Below are the code and all the weights of a small trained network. Each question names an input and a class and asks about switching units off, where a switched-off unit gives its printed mean instead of its output.

import numpy as np


def w(rows, s, z=0):
    codes = np.array(rows[::2]) - 128.0
    scale = np.full(codes.shape[1], s)
    scale[-1] = z or s
    return codes * scale


def f(y):
    return np.maximum(y, 0)


def log_softmax(a):
    a = a - a.max(-1, keepdims=True)
    return a - np.log(np.exp(a).sum(-1, keepdims=True))


def net(x, mask):
    res = np.array(x, float).reshape(1, 6) / 4 @ E
    y = f(res @ A[0][:, :-1].T + A[0][:, -1])
    res = res + np.where(mask, y, B[0][:, -1]) @ B[0][:, :-1]
    return log_softmax(res[-1] @ U[:, :-1].T + U[:, -1])


A, B = {}, {}
E = w([
[125,123,129,128],'x0',
[219,79,2,133],'x1',
[126,129,127,127],'x2',
[126,124,129,128],'x3',
[252,233,184,108],'x4',
[113,139,131,5],'x5',
],0.0077)
A[0] = w([
[115,125,200,143,86],'neuron 0',
[195,151,174,130,94],'neuron 1',
[112,117,116,35,100],'neuron 2',
[190,179,136,112,80],'neuron 3',
[138,110,139,178,86],'neuron 4',
[135,89,183,117,85],'neuron 5',
[110,137,131,31,94],'neuron 6',
[143,108,2,138,88],'neuron 7',
[110,111,125,195,105],'neuron 8',
[99,203,127,155,138],'neuron 9',
[137,144,123,113,236],'neuron 10',
[129,186,104,147,254],'neuron 11',
[207,94,71,122,107],'neuron 12',
[107,94,203,144,79],'neuron 13',
[145,195,60,132,138],'neuron 14',
[220,148,167,49,187],'neuron 15',
[152,126,70,121,75],'neuron 16',
[102,161,150,128,87],'neuron 17',
[62,93,89,46,129],'neuron 18',
[69,108,100,102,149],'neuron 19',
[173,135,98,129,145],'neuron 20',
[115,184,190,114,143],'neuron 21',
[167,89,106,122,72],'neuron 22',
[166,112,119,125,109],'neuron 23',
[142,96,155,163,93],'neuron 24',
[182,184,171,128,131],'neuron 25',
[96,139,176,137,79],'neuron 26',
[89,141,175,118,87],'neuron 27',
[181,186,145,114,78],'neuron 28',
[124,131,118,29,72],'neuron 29',
[128,100,137,116,208],'neuron 30',
[180,189,122,94,106],'neuron 31',
[119,122,202,193,137],'neuron 32',
[113,137,195,96,170],'neuron 33',
[129,151,134,218,106],'neuron 34',
[142,105,148,155,74],'neuron 35',
[129,122,138,182,78],'neuron 36',
[100,123,169,110,87],'neuron 37',
[125,161,112,72,113],'neuron 38',
],0.013,0.0098)
B[0] = w([
[159,85,133,114,153],'neuron 0',
[138,67,107,177,171],'neuron 1',
[172,165,170,169,181],'neuron 2',
[130,37,144,156,172],'neuron 3',
[180,162,126,126,142],'neuron 4',
[144,131,110,112,134],'neuron 5',
[176,154,132,138,182],'neuron 6',
[138,123,141,95,209],'neuron 7',
[150,133,163,191,163],'neuron 8',
[118,120,111,105,159],'neuron 9',
[80,179,80,120,227],'neuron 10',
[77,219,105,101,236],'neuron 11',
[138,124,135,82,200],'neuron 12',
[156,88,163,98,150],'neuron 13',
[106,121,126,82,174],'neuron 14',
[96,127,120,164,252],'neuron 15',
[153,95,154,79,155],'neuron 16',
[157,71,130,108,142],'neuron 17',
[152,119,119,206,211],'neuron 18',
[121,106,98,162,192],'neuron 19',
[103,131,112,84,179],'neuron 20',
[115,112,115,102,190],'neuron 21',
[166,89,142,98,147],'neuron 22',
[127,119,139,108,148],'neuron 23',
[139,146,141,132,137],'neuron 24',
[112,88,111,158,195],'neuron 25',
[161,79,158,71,148],'neuron 26',
[164,107,114,82,155],'neuron 27',
[130,73,138,184,170],'neuron 28',
[210,213,188,141,174],'neuron 29',
[95,171,103,132,202],'neuron 30',
[138,98,92,159,184],'neuron 31',
[129,118,87,80,176],'neuron 32',
[107,135,120,112,194],'neuron 33',
[179,254,197,137,165],'neuron 34',
[145,175,155,109,130],'neuron 35',
[169,158,153,112,140],'neuron 36',
[122,104,139,115,147],'neuron 37',
[137,197,156,154,166],'neuron 38',
],0.0085,0.011)
U = w([
[101,155,150,115,255],'0',
[224,195,236,167,76],'1',
[88,149,139,106,197],'2',
[133,47,159,204,75],'3',
[153,85,177,10,14],'4',
],0.012,0.0064)

Each question gives the input, the list of numbers given to net, and the class t.
The units are the neurons (one row each of A and B). Each row of codes is followed by its name. A weight is (code - 128) times the scale printed after its matrix; where a second scale follows, it is the last column's (A, B and U).
mask holds one flag per neuron, in row order. A switched-off neuron (its flag False) gives its mean, the last column of its row in B, instead of its output. The means were averaged over made-up inputs and are rounded, as every weight is.
A unit's drop is (log p(t) with every unit on - log p(t) with that unit switched off) / (log p(t) with every unit on - log p(t) with every unit switched off).
The circuit of an input: a set's keep is (log p(t) with only the set's units on - log p(t) with every unit switched off) / (log p(t) with every unit on - log p(t) with every unit switched off). Starting from the 12 units with the biggest drops (on a tie, the unit counted first), units are removed one at a time, each time the one whose removal leaves the highest keep (on an exact tie, the one counted first), for as long as the keep stays at least 0.8.
circuit, biggest first: the units of the circuit, biggest drop first
most important unit: the unit with the biggest drop
k most important neurons: the k neurons with the biggest drops, biggest first
drop of u: that unit's drop, to one decimal
input [-5,-2,2,-4,-1,7], class 1: circuit, biggest first => [neuron 29; neuron 2]
input [7,-3,-2,-1,7,-6], class 2: most important unit => neuron 11
input [-2,-6,6,4,-7,2], class 3: 3 most important neurons => [neuron 18; neuron 11; neuron 19]
input [-3,5,-4,-4,-8,7], class 3: 2 most important neurons => [neuron 18; neuron 19]
input [7,-5,-1,5,4,-6], class 2: 2 most important neurons => [neuron 32; neuron 29]
input [-1,-4,2,1,-1,6], class 1: 3 most important neurons => [neuron 29; neuron 2; neuron 6]
input [-3,-1,6,-2,-7,1], class 3: circuit, biggest first => [neuron 18; neuron 11]
input [7,5,6,-1,-1,7], class 1: 2 most important neurons => [neuron 29; neuron 2]
input [4,7,-7,-5,-3,-8], class 1: 2 most important neurons => [neuron 34; neuron 8]
input [2,2,5,3,6,4], class 3: 2 most important neurons => [neuron 3; neuron 28]
input [-3,0,2,-7,-8,5], class 3: 2 most important neurons => [neuron 18; neuron 11]
input [-3,-6,-4,1,-7,-8], class 1: 2 most important neurons => [neuron 34; neuron 8]
input [2,0,4,7,8,0], class 3: drop of neuron 3 => 0.1
input [-3,6,2,6,3,1], class 4: most important unit => neuron 12
input [-6,3,-3,-5,0,6], class 1: drop of neuron 29 => 0.4
input [1,3,-7,-7,0,8], class 1: drop of neuron 29 => 0.2
